In the rows, zero is written as 128.
Each row is followed by its class number.
[135  96 123  80 146 160 108 139 126 122  94 119 155 168 110 104 148 113
 138 124 131 107 157  91  76 139  66  99  62 130  89 121 156 143  91 115
 153 177  98] | 6
[148 159 108 125 114 179 219 101 160 177 159 104 137 108 124 129 134 140
 118  98 149 133 115  60 196 189  75 110 136 136 120 136  67 140 119 111
 127 119 164] | 0
[126 118 146 144 177 168 154 116 121  90 101 126 137 163 193  44 102 134
 132 101 121  81  82 121 187 117 142  77 142 192 177  65 121  86 103 182
 143 147  71] | 7
[119 110 100 158  94 152 124 137  89 103 131 152 128  87 130 159 128 171
 113 115 176 162 109 152 111  57 154 158 143 141 138 150  80  96  47 113
 246 123  75] | 8
[126 175 148 118 132 151 190 101 125 130 169 140  62 142 176  59 108 139
 126 134 145 142 145  83 126 171 101 112 139 178 161  78 122 126 167 145
 105 136 132] | 2
[124 142  94 129 112 128 189 117 129 116 133 113  93 146 148  61 119 124
 136 139 135 126  98 115 164 140 100 113 174 161 171 107 104 132 139 108
 119  93 120] | 1
[141 114  71 151 119 182 175 108 180 176 137 115 149 127 115 167 161  48
 121  92 127 175 148  60 192 131 112 112 130 122  98 124  74 100 113  93
  95  93 136] | 0
[152 116 122 140 121 171 146 137 139 120 130 143 147 113 157 129 146 170
 134 102 157 135 108 134 100 113 132 134 133 147  99 132  52 102  62  96
 176 136 105] | 6
[108 162 103 156 149 147 141 113 140 118 118 159 153 122 164 109 139 146
 119  89  99 145 138  50 161 147 149  95 173 133 138  93 132 117 100 152
 102 159  86] | 0
[115 128 121 123 128 149 132 146  94 107 124 152 138 140 127  94 104 145
 115  88 120 142 123  69 119 125 167 112 161 137 186 101 154 113 108 140
 128 149  60] | 5
[144 153  84 142 121 120 180 129 132 153 126 124  91 134 123 107 147 153
 151  98 171 135 132  99 192 123 104 130 180 157 163 112  80  83 128  88
 124 119 123] | 0
[184 156  94 128 113 171 176 133 129 182 132 152  75 115 113 115 161 135
 137  98 198 154 144  45 183 112  98 169 177 139 167 112  72  81 125 103
 121 152 125] | 0
[132 151 135 100 125 136 134 107 114 116 113 108 133 117 127 100 130 161
 113 156 145 105 136 132 114 138 111 100 123 133 143 120 151 164 117 134
 159 149 158] | 4
[148 131 123 120 121 110 157 131 109 163 147 121  54 141 124 112 135 131
 142 121 177 141 132 100 123 140 104 160 175 147 173 119  89 113 149  86
 139 127 126] | 6
[159 134 102  85  95 168 130 150 138 143 119  85 147 141  99 102 167 156
 136 146 151  83 142 115  76 129  71 124  83 141 112 111 116 132 126 100
 131 131 166] | 1
[175  98 116  78 130 148 105 156 159 139 126 107 161 177  60 146 159  90
 165 128 151 140 185 113 113 115  56 127 105 128  62 113 136 102 132 101
  99 157 111] | 9
[135 156  81 123  64 183 173 101 144 118 159 117 157 117 137 157 142 153
 130 102 122 162 111 136 103 115 135 120 118 148  70 109  77 104 113  75
 170 111 174] | 9
[127 105 153 135 135 158 154 126 111  88 123 150 121 145 131  85 102 161
 118  92 116 163 153  89 110 122 135 103 184 140 176  64 140 116  88 133
 150 177  71] | 4
[154 155 139 108  80 132 180 117 111 161 140  86  89 130 133 115 167 137
 132 112 153 149  97 112 115 143 109 146 169 156 146 127  98 158 170  78
 169 112 177] | 5
[134 102 130 100 129 174 113 142 117 126 125 142 151 134  84 129 116 108
 121 107 132 135 165  91  86 124  94 115  91 130 114 130 166 130 104 165
 128 156  87] | 8
[135 130 102 134 165 176 197 130 131  98  51 122 123 131 153  44 128 124
 116  81 121 139  97  66 200 128 138  82 136 171 228  50 138 131 128 152
 134 146 141] | 0
[148 153 124 153  98 184 161 143 149 118 159 163 117  84 140 123 159 178
 128 112 145 159  97 132  90 104 174 147 157 158 126 141  37 115  94  76
 175 137 120] | 5
[174  94 118 138  96 160 173  91 179 182 172  93 161 142 101 152 160  93
 132  88 141 136 117  92 152 138  87 149 163 112  88 115  64 105 104  88
 167 106 134] | 7
[155 114 107  77 103 176 135 139 131 127 112 127 203 138  85 114 155 113
 139 124 134 134 138  90  89 128  85 106  98 123  85 140 171 148  95 145
 146 141 112] | 5
[138 151 116 125 121  76 161 110  82 157 144 114 134 149 144 112 106 238
 133 130 146  66 117 134 145 145 114 149 197 160 188 101 135 108 133 160
 150 113 115] | 7
[155 156  96  96 116 144 146 117 135 122 101 122 152 106 131  98 145 140
 129 137 165 121 108 140 142 119  85 115  67 147 116  94 156 109 129 148
 115 105 161] | 2
[135  90 117  86 141 133 110 142 143 106 104 127 183 174  90 105 143  94
 150 135 139 141 175 100  98 122  63  96  73 125  73 123 167 117  90 129
 122 151  85] | 2
[136 118  96 142  99 167 152 112 128 176 144 110 136 113 130 164 174  83
 119 103 114 155  95  92 164 127 119 148 135 123 112 129 120 130 147 107
 119  84 142] | 5
[134 134 101 104 118 153 136 123 136 127 102 104 128 126 117 118 110 113
 108 141 148 116 129 152 103 133  94 121  77 163 133 123 164 142 151 119
 139 140 154] | 8
[145 133  80 165 125 181 134 132 187 177 146 127 183  94 111 173 151  97
 121 100 124 151 140  75 182 156 118 138 114  87  95 129 110 112 111 117
  88  98 144] | 0
[182 157 101 127  78 228 177 141 162 110 133 168 159 108 154  87 158 180
 149 124 143 146 107 128  88 104 117 131 125 162  82 124  55  97  67  99
 114 111 118] | 1
[121 135 147 130 145 142 110 126 103 124 108 104 141 155 165 111 138 117
 113 117 125 155 142  51 146 145 104 123 150 114 145  69 198 145 132 152
 130 154  90] | 9
[165 121 125  84  81 190 145 145 158 148 138  81 159 131 101 124 150 115
 126 154 148 119 133 131  68 129  83 119  71 127  98 136 118 146 137 117
 135 108 210] | 1
[109 125 125 127 143 132 162 109 108  89 132 144 109 160 155  67 117 141
 136  91 123 147 134  83 134 125 117  94 149 150 158  65 167 105 130 152
 119 144  97] | 2
[135 109  74 142 123 136 147  99 144 164 128 125 133 118 139 145 155  79
 108  87 130 120 100 103 159 114  88 131 109 121 113 112 119  92 124 124
  97 109 117] | 6
[156 174 100 120 128 154 150 128 107 129 134 150  87 103 147  88 121 163
 123 154 175 121 119  95 160 118 141 146 180 139 177 102 100 116 122 145
  98 106 108] | 1
[101 132 139 171 153 187 151 129 131  99 144 166 133 131 175  73 112 140
 137  98 111 129 140  64 116 126 172  96 163 139 172  83 116 109  86 170
 123 167  84] | 3
[139 123 125 133 129 155 198 112 107 138 161 120  57 129 117  99 111  98
 145  96 172 160 121  88 183 136 126 127 207 172 170 122  70 118 139 129
 136  94 105] | 8
[170  79 102 151 133 205 150 109 189 207 163 134 112 163 124 159 134  69
 136 128 115 141 114 101 194 138 120 183 138 148 129 133  72  89 139  57
 114 126 138] | 7
[180 150 110 112  77 120 194 113 125 176 163 108  94 165 127  94 106 109
 158 130 184 133 105 123 143 141  95 166 191 159 162 131 102  90 176 102
 128 101 159] | 7
[139 126 115 178 115 157 152 118 159  97 111 151 165 100 181 121 141 152
 121 123 119 159 106 163 123  96 153 125 174 163  98 122  52 106  63 102
 158 137  99] | 4
[165 111 113  99 112 165  94 164 155 131 129 135 200 143 106 127 171 108
 139 172 137 120 169 114  72 117  62 133  94 103  58 148 141 138  90 149
 102 133  91] | 1
[105 122 118 137 180 156 170 128 114  85 115 154 102 156 167  38  92 149
 136 117 126 129 119  78 177 146 143 100 141 175 194  82 126 115 113 140
 123 148  77] | 2
[132 177 155 111 125 202 156 132  83  97 116 128 131 129 186  70 144 183
  99  88 127 119 113  39 103 134 129  93 109 155 164  69 132 132 107 159
 144 185 107] | 9
[132 136 107 141 117 126 175 113 110 148 140 120  72 129 127 110 112 119
 127 115 166 147 120 103 144 134 109 152 186 156 166 140 123 131 154 112
 128 120 123] | 8
[149 123 125 169 118 191 156 147 125 122 154 184 136  90 161 137 132 165
 138 109 156 138 111 141 136  73 167 156 140 145 141 128   9  78  56 141
 173 132  88] | 3
[107 192 158 150  80 171 157  95 101 154 181 133 121  98 192 132 154 190
 115  67 113 105 134  76  60 128 200 106 149 149 133 117  10 110  90 144
 154 126 160] | 3
[148 136 117 107 118 133 183 112  95 156 138 119  58 146 153 104 122 123
 132 110 162 135 108 110 145 142  97 142 147 165 167 109  88 119 158  99
 137 114 137] | 6
[ 92 107 129 173 134 132 124 127 125 118 145 147 132 156 155 114 136 111
 136 103 116 138 167  81  97 104 133 115 162 115 143 100 130 104  94 142
 138 165  69] | 3
[136 118 120 118 164 170 165  91 147 104 105 156 134 144 162  60 139 138
 127  99 118 138 122  83 182 127 102  92 130 175 143  47 137 105  95 160
 119 147  81] | 2
[148 167 120 162 118 155 178 145 166 118 132 165 118  76 134 129 132 156
 129 111 151 171 123 134 128 118 141 139 140 150 113 137   4 111  88  96
 163 135 125] | 0
[150  89 105 111 121 190 121 175 175 147 124  99 198 170  77 129 156  58
 148 122 145 147 199  71 106 139  74  96  73 108  95 127 151 112 109 120
 118 137 130] | 0
[115 135 108 176 109 189 164 123 129 123 152 157 143 109 185 115 112 152
 155 104 143 127  95 132 149  97 161 121 150 162 120 134  47  70  68 137
 157 125 111] | 3
[130 137 104 105 108 126 114 143 118 136 112  99 131 120  93 145 133 137
 107 126 143 100 145 147  56 118  99 126  70 148 126 136 157 131 156 120
 121 146 160] | 8
[148  98 111  95 135 175 120 152 138 123 111 117 191 154  93 109 165 125
 148 124 123 115 144  95 108 136  81 109 104 129  93 121 182 145 109 132
 131 156  97] | 5
[163 200 102 152 111 168 196 124 136 164 149 166  70  95 149 108 159 189
 134 108 178 153 127  54 161 142 127 158 194 159 155 132  27 101 108  76
 124 155 122] | 0
[163 167 128 129 122 102 172 146 131 134 116 149  94 121 122  77 119 145
 126 125 166 181 136  89 167 161 106 161 192 117 226  93 146 152 149 127
 141 125 119] | 0
[119 137  98 137 122 214 161 114 152 110 171 145 124 143 152  71 136 164
 144 117 122 119 128  54 126 138 147  95 181 150 131 106  98 110  84 108
 121 148 104] | 1
[138 144  69 162 129 149 151 100 180 175 124 127 144  88 114 175 160  82
 103 103 128 156 131  75 192 138  93 142 119  91  93 121 107 123 124 102
  98 117 143] | 0
[142 135 116 111 110 107 181 117  95 150 149 124  73 148 126 103 117 139
 150 125 173 158 131 109 156 126  85 147 161 161 163 100 128  95 163 130
 117  98 141] | 2
[137 140  90 143 114 115 183 135  87 164 123 127  80 133 123 124 120 114
 129 108 176 169 142  71 196 121  98 157 172 121 194 120 117 109 142 120
 135  91 116] | 0
[135  85 119 104 140 153 116 152 178 107 131 133 173 158  54 124 129  88
 132 137 126 143 195 108  47 144  62 104  92 120  74 156 176 155 103 111
 116 182  82] | 8
[122 131 137 135 168 161 131 128 116 100 113 170  84 126 160  81 136 153
 123  97 116 140 113  71 122 135 146 113 143 146 173  78 122 123  97 121
 129 179  71] | 6
[158  96  78 121 135 188 149 102 157 186 138 110 109 118 109 182 176  75
 127 105 141 132 129  93 156 116  92 133  97 143  77 101  67  88 126  83
  98 114 147] | 6
[174 154  93  83  90 182 218 108  96 146 154 146 109 144 153  71 118 171
 147  88 164 121  91 101 187 141 114 129 133 191 176 103  76  81 137 132
 108  87 147] | 2
[180 153  97 110 111 161 173 113 191 132 112 161 134  97 128  70 159 118
 132 127 161 131 111 127  89 117  89 123 115 164 117 107  93 110 102 130
 120 142 146] | 6
[ 96 125 112 184 141 181 164 119 144 108 146 142  76  95 175 146  77 119
 110 152 148 160  95 166 126 107 170 146 138 183 118 179  52 132 120  85
 191 155 139] | 8
[136  84 101 138 117 170 153 134 150 147 188 116 133 139  90 156 152  96
 147  88 133 151 143  94 135 128 113 134 110 115  95 115  73  86 129  92
 117 100 137] | 2
[171  86 123 105 129 197 120 156 162 127 126 140 185 170  85  99 147  96
 146 142 126 131 160  88  84 126  97 128  91 123 130  98 158 115  93 131
 145 159  94] | 7
[134 183 121 136 101 138 152  89 161 118 118 161 152 106 195 120 119 173
 106 126 105 147  82 175 151 126 106 130 113 175  97 112 108 118 103 120
 141 131 118] | 9
[121 127  68 141 116 179 147  73 145 158 126 120 145 122 164 136 156  82
 105 118  93 126 100  79 190 130  91 128 122 114  83 107 127 136 118 126
  94  88 125] | 1
[145 138 135 142 136 114 194 126 130 130 162 135  59 159 158  51 135 130
 167 129 176 156 136  99 159 141  95 142 212 185 169  96  75  98 154 119
 122 123 102] | 2
[131 132  94 161 125 175 196 103 183 153 152 121 123 110 135 144 163  75
 115  91 121 171 112  85 215 142 110  97 134 140 123 113  53 107 114  91
 113  94 130] | 0
